Each row has a hidden value. The values are split into ranges, and the grade after each row names the range that its value falls in. Each part has its own value, ranges and names.
[ -9   8  -1  -3   8  -8  -6   3   7   2   8   7 -53   9  -6 -38   6  -1
  -9   5   3   3   4 -19   3   7   6 -17 -16  15 -18   2   2  24 -10  22
   3  -2  13  18  16  11  -9 -33 -11   6 -11  -1  -2] -> CC
[  6   0   4 -19  -4   3  -3   5  15   0  -5 -11  23  14 -26  12 -21   4
  -6  -2   1   3   1 -19  14   2  11   6  11   0  15   2   2  -7   2  -4
  -7  -4  19 -17  -9  -4 -22  -3   8   0  -5  -8  -4] -> QH
[-11   9  -4  18   8   1 -12  13 -11  -1  15   0  65 -85  -2  49  13 -14
  -1 -69  24  15  48  26  -8  13 -11 -35 -32  17 -82 -16  -3  -3  -4  49
 -17  -4 -38 -12 -12   7  44  42  -8   0  28 -15   2] -> DN
[ -1  -9   0 -31  -3  11  13 -10  17   2   0   1  25  34 -18  24 -72  14
  -1  46 -24   0 -39   1  -1 -20   3  30  21  -7  77   9   5 -17  11 -83
   7   8   5  -7  -4  -8  22  -2  10 -18  -2  16   0] -> QH
[ -3   5  11   2   7 -13   2  16   8  -6  19 -13  72 -79 -23  66 -85   7
 -14 -55  42  20  33  12  -9  18   3 -29 -59  29 -59   9  -2 -16  -5  21
 -33  -1  -9  -7 -22  -1  67  43  -6  -5  17  -4  -6] -> DN
[  1   2  -1 -18  -1   9  -5 -11   0   3   1   8  -5  38 -11  10  27  -9
  -4  27 -34  -6  -4  -3  -3   1 -10  21  33 -19  32 -10   4   9   6 -25
  16   3 -11  13  -7   5 -29 -15  -1  -7   2  -4   1] -> QH
[ -67    2  -32  -38   38    9  -10   11   80   14   32   21 -127   47
  -91 -107   -4   38  -39   41  -20   36    4  -67   66  -32   25  -46
  -30   74  -11  -13   20  113  -31    1   27   -2   67    5   61   16
    7  -95  -38   15  -18   25  -20] -> DH
[ 11 -14  -5 -23  -7  12  -7   4  15   1 -15 -11   7  41 -36  21  53   4
  -4  -6 -22   4  16 -15  35  -6  -6  24  32  -2  38 -14   5   5   3   8
   7  -4  15 -30 -10 -16 -66  17   4   5   8  -7 -11] -> Jq
[  2   1  -1   4   2  -2  -3  -7  -6   1  -2   9 -59  36   9 -32  38  -3
   0  23 -17  -6  -2  -7   0   3  -7   9  12  -8   3  -4   2  21  -2  11
  16   2   3  24  12   5 -29 -21  -7   2  -7   3  -2] -> DH
[  9   5  12   4  -1 -10   5  -6 -10  -3   7   4  25  -4  15  29 -51  -2
  -2   6   3  -2  -3  17 -30  12  -8   6 -14 -10  -9  11  -2 -16   3 -19
  -3   5 -18  31 -11   4  24   6  -3 -17   4   4   1] -> DN
[  3  -9  10  -1  -2   0  20 -18 -10  -5   7   8  32  25  17  47 -11   9
   4  38 -30  -3 -21  34 -23  -3 -26  35  -9 -21  61   7   2  -5  14 -67
  13  10 -29  26 -24  -5  37  31  -1 -12  13  20  -1] -> DN
[ -8   2  -6 -24   7   3   1  -9  14   5   8  16 -26  36 -20  -7 -59   7
 -13  50 -20   4 -21  -5  -9 -11   2   7  11  -5  17   3   6   9  -1 -44
  15   7   4  30  13   5   9 -37  -9 -25  -4  10  -2] -> DH
[ 17  -3   0   3  -3   1 -11 -12 -18   0 -10  12 -39  63   4  10  72 -12
  -2  23 -36  -8  19  -1  -5  10 -27  26  39 -23   3 -14   4   5   3  28
  23   2 -16  31   2  -1 -75  -9 -11 -10   8  -7  -6] -> Jq
[ -8  12  10 -29   1   4 -10   6  22   2  12 -10  27  -1 -39  23  18  -5
 -14 -11  -3   9  12 -23   7  18  10  -2   3   9  30  -3   1  14   1  -5
 -11  -6   6 -12 -23  10 -11  -2   3   5  -3 -13  -4] -> CC
[ 10   2   7  10   4 -15  -1  -6 -14  -4   4  10 -26  19   8  22 -32  -1
 -10  10  -3   4  18   9 -20  16 -20   5 -13  -3 -43   5   3   4  -4  23
   5   5 -13  47   2   2  -7  -1 -17 -19   8   1  -7] -> CC
[  5   5  -8 -15  -2  11 -15   9   2   4  -5  -4  43 -27 -30  21 -31 -10
  -4 -23  11   2  12 -12   6  -1  10  -7  27   5 -23  -8  -1 -24   0  13
 -10  -5  -1 -24  -3   1 -16 -10  10 -11   3 -19   3] -> QH
[  4  -8   5  30   0 -10   0  -1 -17  -7  -2   0 -22   9  25   4 116  -2
   4 -22 -10   1  35  19   6  15 -30   6 -21   4 -20 -12   1  29  -2  52
   7  -1 -16  10  -2  -5 -31  44 -16  22  14   1  -8] -> DH
[ 11   3   5  -7  -1  -1  -2 -14 -13   0   0  11  -7  43   5  21  -2  -8
  -4  32 -29  -6  -5   6 -23  10 -16  22  26 -24   5  -1   1  -1   6 -17
  15   5 -19  38  -7   4 -29 -17  -6 -21   3  -1  -1] -> DH
[ 13  -7  -4  24  -2  -4  -3   0 -18  -3 -12   3 -32   9  22 -14  42  -3
   8  -5   0  -5  13   8   4  -1 -10   2   5  -6 -23  -6   0   0  -2  41
   9   0  -1   8  12  -7 -31   4  -6   4   4  -2  -3] -> Jq

Part 2:
[ 48  -1  36   5  -7  12   4  -4 -47  59 -13  24  -1   0  -7   8 -17   5
  13 -29  12 -16 -29  21  12  19  -8  29] -> C
[ 14   0 -32   8  17   0  14 -13  24  54 -14  15  32  15  15  13   8 -23
 -33  -2 -25   8   0  -4  -7   2 -27 -62] -> E
[ 29  -1 -67 -18  12 -63  29  -2  78  26 -29  -3   8  20  50  -8  80 -26
 -47  90 -32  20  45  -7   3 -17 -52 -55] -> M
[  41    9  -52   -4   15  -24   -1  -24   30   73   26    7   34   -9
   28   -2   18  -31   20   16  -70   64   -2  -32  -17    0  -10 -111] -> F
[ 54  -6  32  33 -17  33 -17  -7 -75  76   8  28   3   9 -15  14 -62   8
  83 -70  -2 -23 -47  26  14  30  -2  25] -> M
[ 41  -2  11  17  -4   0  10  -3 -13  68 -11  21   0  14  11   7  -4  -7
  17 -19   1  -7  -7   6  10   9 -21  12] -> C
[ 34 -14  -9 -18   4  18  -2  -9  23  79  14  10  -2 -13  10  -1  35   0
 -40  24  -5  30  -7 -38 -13   5   6  -3] -> M
[ 12  19   4  10   0 -11  -4   0  -4  -7  22  -9  -4 -12 -15  -1   3   3
 -17  18 -15  12   5  11  -3  -6  16 -22] -> F
[ 21   9  34  11   0  24   5   7  23  28  -7  39  -3 -22 -41  18  19  14
 -45  14  -3   1   8   0  -4   4 -17 -33] -> F
[ 20  -2 -26  -9   6  -2  -1  -4   7  37   3  15  11  -6  19   5  14  -4
  31   1 -31  33  -2 -23 -13   3 -12 -52] -> Y
[ -4  -6 -38   3   5 -24  11  -2  58  23   0  -9  11  13  24  -3  26 -15
 -37  27 -10  19  25  -2  -1  -5 -20 -29] -> Y
[ 17  25  35  33  -6  16  20  -1  20  17  21   4  -1 -18 -10  21   5   6
 -51  24 -16   2  14  26 -10 -12  -8 -16] -> Y
[ 10  15   2 -12   4  -6  15   5  17  10 -17   9  -2   0   5  -5  22  -1
 -18  15   0  -1  14  -8   0  -5 -17   7] -> M
[ -4 -25 -16  27  -7  42  -7 -10   4  60   1  11  13  17  10  19 -17  -1
   2 -32  -4  -2 -16   1 -12   3  -9   2] -> F
[ 12 -52 -19  -1  13 -15 -37   7  39  38 -54  53  10  22 -22  -2   7   9
   0 -35   3  -4 -21  50  23  51 -24 -12] -> E
[-11 -13 -25 -18   5   6   3 -13  -9   9   1 -27   2  23  23  -8  -8 -15
  -4   1  23  -9 -13  -9  -3  -7   6  36] -> C
[ 17  19   6  31 -12  21  26  -5  10  11  18  -9   3 -11  27  22   2  -5
 -21  16 -19   1  22 -33 -13 -21  -8  -8] -> M
[ -1  -9 -20   3  -4   9   3   0  21  23  -8   9  10  12  19   8   7  -9
  16  -6  -4   5   7 -12  -2   7 -20  -7] -> Y
[  2 -20 -23   6  -4   5   4  -4  16  29 -11  10  13  16  21  11   0  -4
  13 -15  -9  -1   2   2  -1   4 -25  -1] -> Y
[ 11  15  -5  30 -15  19  27  -4   6  10  18  -4   4  -2  39  26  -3  -6
  -1   8 -26   5  32 -36 -17 -22 -23 -12] -> C
[-15  -5 -46  13 -15   9  16 -15 -14   8  17 -31   8  21  61  10 -12 -23
  60  -9 -15  -2  18 -45 -13 -26 -12   8] -> M
[ 22 -17 -22   7   3  22   3  -8  30  71  -5  24   9   6  30  10  11  -5
 -22   6 -14  18   2 -24  -9   5 -19 -30] -> C
[-26 -43 -40  38 -10  65 -23 -18  20  39  25  -5  20  22   7  26 -45  -5
  -1 -37 -21   1  -3  -2 -14  10  14  -6] -> E
[ -8 -26 -55   3  -6  10  17 -15   3  42  -2 -16  10  46  61   6  -2 -27
   7 -15  -2  -4   2 -46 -13 -16 -29  20] -> M
[ 47  -2  18  20  10 -10 -21   3  42  52 -11  38   6 -15 -48   4  18  17
 -75  11  -7  13  -6  71  17  38  -3 -62] -> E
[ -3 -14 -21  28   1   8  30 -13  19  66 -34  11  30  44  15  27 -22 -28
 -83 -19   2 -32   9  36   9  -4 -43 -20] -> E
[ 10   5 -25  27 -10   6  11 -10   9  35  12  -3   8  13  30  10  -4 -13
  14   6 -36   9  14 -14  -5 -12 -16 -16] -> C
[ -3  -9 -12  25  -4   3   9  -1  18   5 -12  -8   6  30   1  10 -19  -8
 -38 -20   7 -31   8  35  12  -3 -28  18] -> F
[ -2 -14 -41   6  -3  -2   1  -3   7  10  -2  -3   9  21  24   4   2 -12
  28 -22 -12  -2   3 -12  -2  -5 -18 -13] -> Y
[ 18 -18 -43  17  -2   4   5 -13  27  73   0  10  14  15  33  11   6 -13
  -4  -9 -25  13   4 -11  -2   7 -29 -20] -> Y
[  -7   -3    4    5    5   24   31  -10   19   83  -29    0   30   34
    2   22   -3  -19 -123  -17   31  -36   -2   40    9   -7  -26   11] -> E
[ 18  -6 -27  11   1  -9   1 -12  24  35  14  -8  14  17   9  -1  10 -13
 -15  10  -8  -2  -4  13   0   1  -2 -21] -> F
[-10 -19  -9  30  -6  12  12   7  12  10 -28  19   6  30  16  20 -16  -8
 -10 -29   9 -31  15  10   6   1 -50  -5] -> F
[ 17  11   5  21  -7  26  22  -4  16  49  15  -3   5   0   5  22   3  -1
 -35  12 -13   3  19 -25  -9 -10 -11  -5] -> C
[  3 -19  -2  -4   2  22  -2   3  16  33 -31  22   2   8   4  10  14   3
 -22 -22  10  -4  -7  -4  -1  13 -26   8] -> F

Part 3:
[-34  -7   6  -1  -3  -1   6   0 -17   2  11  -3   3  -3   4   5  29  -1
  -1  -7 -21 -16  24   2  28  -6 -16  -6] -> RJ
[  47   25  -26    2    4  -15  -13  -70   32   -1  -33   25   -3   72
   20   -5  -18 -113   14    8  -14    4  -57  -22   17  124   16    7] -> Ft
[ -31    0  -21   -2    3   17   -7  -90    5    7   -7   35  -10   15
   16    5   28 -106    0    1  -34  -50   43   -9   42  102  -11    1] -> Ft
[  6 -18   2  -6  -7 -10   0 -60  -6  -9 -34 -31   1 -14 -17  -1 -21   1
   8  -3  16 -24 -16 -21  14 -73 -10   2] -> PM
[-17  -9  35   0  -1  26   4  59 -20  -1  14 -13   0 -34 -13   3   2  63
  -5  -3  19  28  35  23 -22 -74  -9  -8] -> DG
[-40 -12 -19   5   1   7   6  66   4   0  48  11  10  25  34   4  33  54
  -4  11 -18  27 -34  44 -15  -5  20  -6] -> PM
[ -27    6   -8   -2    4   -1   -2 -116   -4    2  -20   29  -17    4
   -4    4    6 -124    4  -19   -6  -85   40  -20   78   39  -21   -1] -> PM
[ 17  11  10  -6  -6  -4 -14 -40   3   3 -31 -13   1  16  -9  -2  -7 -26
   0   4 -15   6   5 -28  10  27 -19   4] -> NG
[-36 -10 -60  -3  -5 -16  26 -47   7  -5  29  10   8  52  29   1  39  83
   6   2  11 -36 -81  25 -15   4  27  -5] -> PM
[ -3  -9  16  -5  -2   5  -4 -56 -12  -4 -32 -11  -4  -7 -12   1 -13 -31
   5  -7  12 -18  11  -8  27 -39 -10  -5] -> NG
[ -7  -4  18   1   7  22   3  13 -16  -6 -12  14  -6  -8  -3   2  -8 -40
   5 -11  19   4  24  20  37 -33  -2 -11] -> NG
[-45 -25 -45   0  -2 -20  10 -61  -8   4  16  -2   0 -30  12   3  45 -47
  -4  -1 -42 -97   6 -22  55  29 -12   4] -> Ft
[-10 -11  37   1  -2   2  16  39 -19  -4   8 -23   2 -31 -18   1  -9  42
  -1  -9  19   6  35   7  -1 -93 -14  -8] -> DG
[ -7  -4  15  -6  -2  -1  -5 -46 -14   0 -25 -12  -4  -6 -14   1   0 -38
   2  -8  -3 -16  25 -13  27 -21 -23  -2] -> NG
[  -1   14   -5   -5    3   -4  -16  -74   -7   12  -20   19  -14  -16
  -12    3   26 -127  -14  -12  -49  -67  105  -45   92  102  -51    7] -> Ft
[-16   4  30   1  -3  20   3  15 -10   8  10  -5   0   5  -7   5  28 -15
  -7  -5 -24  11  57  -8 -12  14 -23  -2] -> NG
[-29  -2 -30  -2   0   2   6 -80   2   3   1  25  -7  12  12   4  28 -56
   2  -6 -21 -40  -3  -6  41  45  -5  -1] -> PM
[ -9   1  23   0  -4  10   4   3  -7   2   5  -7   3  18   1   4  18   6
  -1  -1 -11  23  17   8 -22  -7  -7  -5] -> RJ
[ -9  -1  -3   2   3  19   0  -2   6  -2  12  22   0  37  17   3   9   3
   8   5  -5  23 -14  26  -2  38  12  -7] -> RJ
[ -8   4  34  -2   0  16  -2  -5 -11  -1 -16   3  -3  -6 -12   3   0 -33
   2  -6   0  13  40   3  18 -14 -15  -6] -> NG
[ 43  24  57   2   0  11 -13  23   0  -2 -25 -13  -1  21 -22   1 -50   8
   4   3  19  77  37  -6 -19 -29 -14   3] -> DG
[-47   3  15   3  -2  10   5  28 -19  12  22   8  -1 -28  -1   6  53 -26
 -15 -14 -43 -24  65 -11  34  19 -33  -3] -> RJ
[ 34  27 -20  -3  -1  -5 -25 -72  19  12 -28   8  -7  42   3  -3  -2 -98
  -6  13 -37 -22  22 -41  23 127 -15  12] -> Ft
[  1  -1  35   1   0  12   5  32 -12  -1   0 -15   2  -5 -16   2 -13  34
   0  -3  13  26  39  11 -18 -61 -14  -6] -> DG
[-11  -9  25  -5  -6  -5   0  11  -9   4  -5 -28   3  -5  -6   5  16   9
  -4  -1 -12  -5  45  -7  -2 -35 -20   0] -> RJ
[-15 -14  23   1   1  25   8  51 -22  -1   6  -8  -1 -40 -15   2   0  44
  -3  -9  18  15  45  13  -8 -69 -12  -8] -> NG
[  4   2 -19  -5   4   3   8 -92   4 -11 -16  21  -4  49   1   0  -9 -21
  12  -6  37 -18 -27  21  20  -5  18  -8] -> Ft
[ -7  -6  29   0  -1  17  10  29 -12  -2  13  -9   3  -1  -5   2   4  28
   1   0  16  35  14  17 -19 -52  -3  -7] -> NG
[-24  -3 -15   0   3   7   6 -59  -6  -2   3  16  -5   7   1   3  15 -19
   3  -8   0 -21  10   7  44   0  -2  -5] -> NG
[-38   0  15   1   0   0   2   8 -15   7  10  -4  -2 -18   4   7  35 -48
  -7 -13 -28 -24  68  -3  51  29 -29  -5] -> PM
[ -3  -4  33  -2  -4  -3   4  24 -12  -1  -5 -32   5  -8 -10   4   0  13
   0  -3   9  13  39  -5  -8 -73 -20  -2] -> DG
[-47 -19  17   0  -4  -6  16  26 -24   2  22 -18   7 -43  -5   6  27  19
  -9 -15 -16 -31  54  -4  34 -64 -31  -6] -> RJ
[  22    9   -2   -4   -1   10  -14 -100    7   -3  -41    2   -6   42
   -3   -1  -26  -57   17    6   15    9  -32  -11    9   27    8    2] -> PM
[-23   9 -21  -4  -1   7  -7 -71  11  11  -3  29  -6  36  13   3  30 -65
  -2   6 -23 -25  19  -9  33  95 -12   2] -> Ft
[  0   9 -19  -5  -7  -6 -23 -16   7  15 -19 -13   5   6   9  -2  29 -23
 -12  15 -53 -16  27 -32  10 119 -22   9] -> PM
[-14 -19   3  -5  -9 -19   6  28 -10  -1   6 -41  11  -1   1   2  22  62
  -2   5 -14 -16  -1  -9  -9 -60 -16  -1] -> NG
[  1  -8  31  -3  -4   3   5 -11 -13  -2 -10 -24   3  -8 -13   2  -8  17
   0  -4   9  10  46   0  -1 -69 -20  -3] -> DG
[-17 -24 -21  -4  -7  -4   6 -49  -6  -6  -1 -14   8   3   3   1   8  54
   7   9   3 -14 -46  -3  -5 -59   3  -2] -> NG
[ -1  -3  45  -1   3  19  -2 -14 -18  -5 -21   0  -7 -23 -16   2  -7 -54
   5 -17  24  11  50   7  37 -47 -16 -10] -> NG
[ 28   1   2  -8  -7 -33  -6 -58   1   0 -33 -39   4 -13 -24   0 -19  -9
  -4   8 -11 -18  21 -45  30  22 -27  10] -> NG
[-26   3   5  -4  -3  -3  -1 -31 -26   6  -4   0  -3   1  -1   4  25 -53
  -6  -6 -19 -28  52 -27  45  65 -31  -2] -> PM
[ -7   9  -5  -2   4  14  -4 -79   3  -1 -17  33  -7  36   3   3  -4 -60
   7  -2   4  -3   7  13  41  33   1  -6] -> RJ
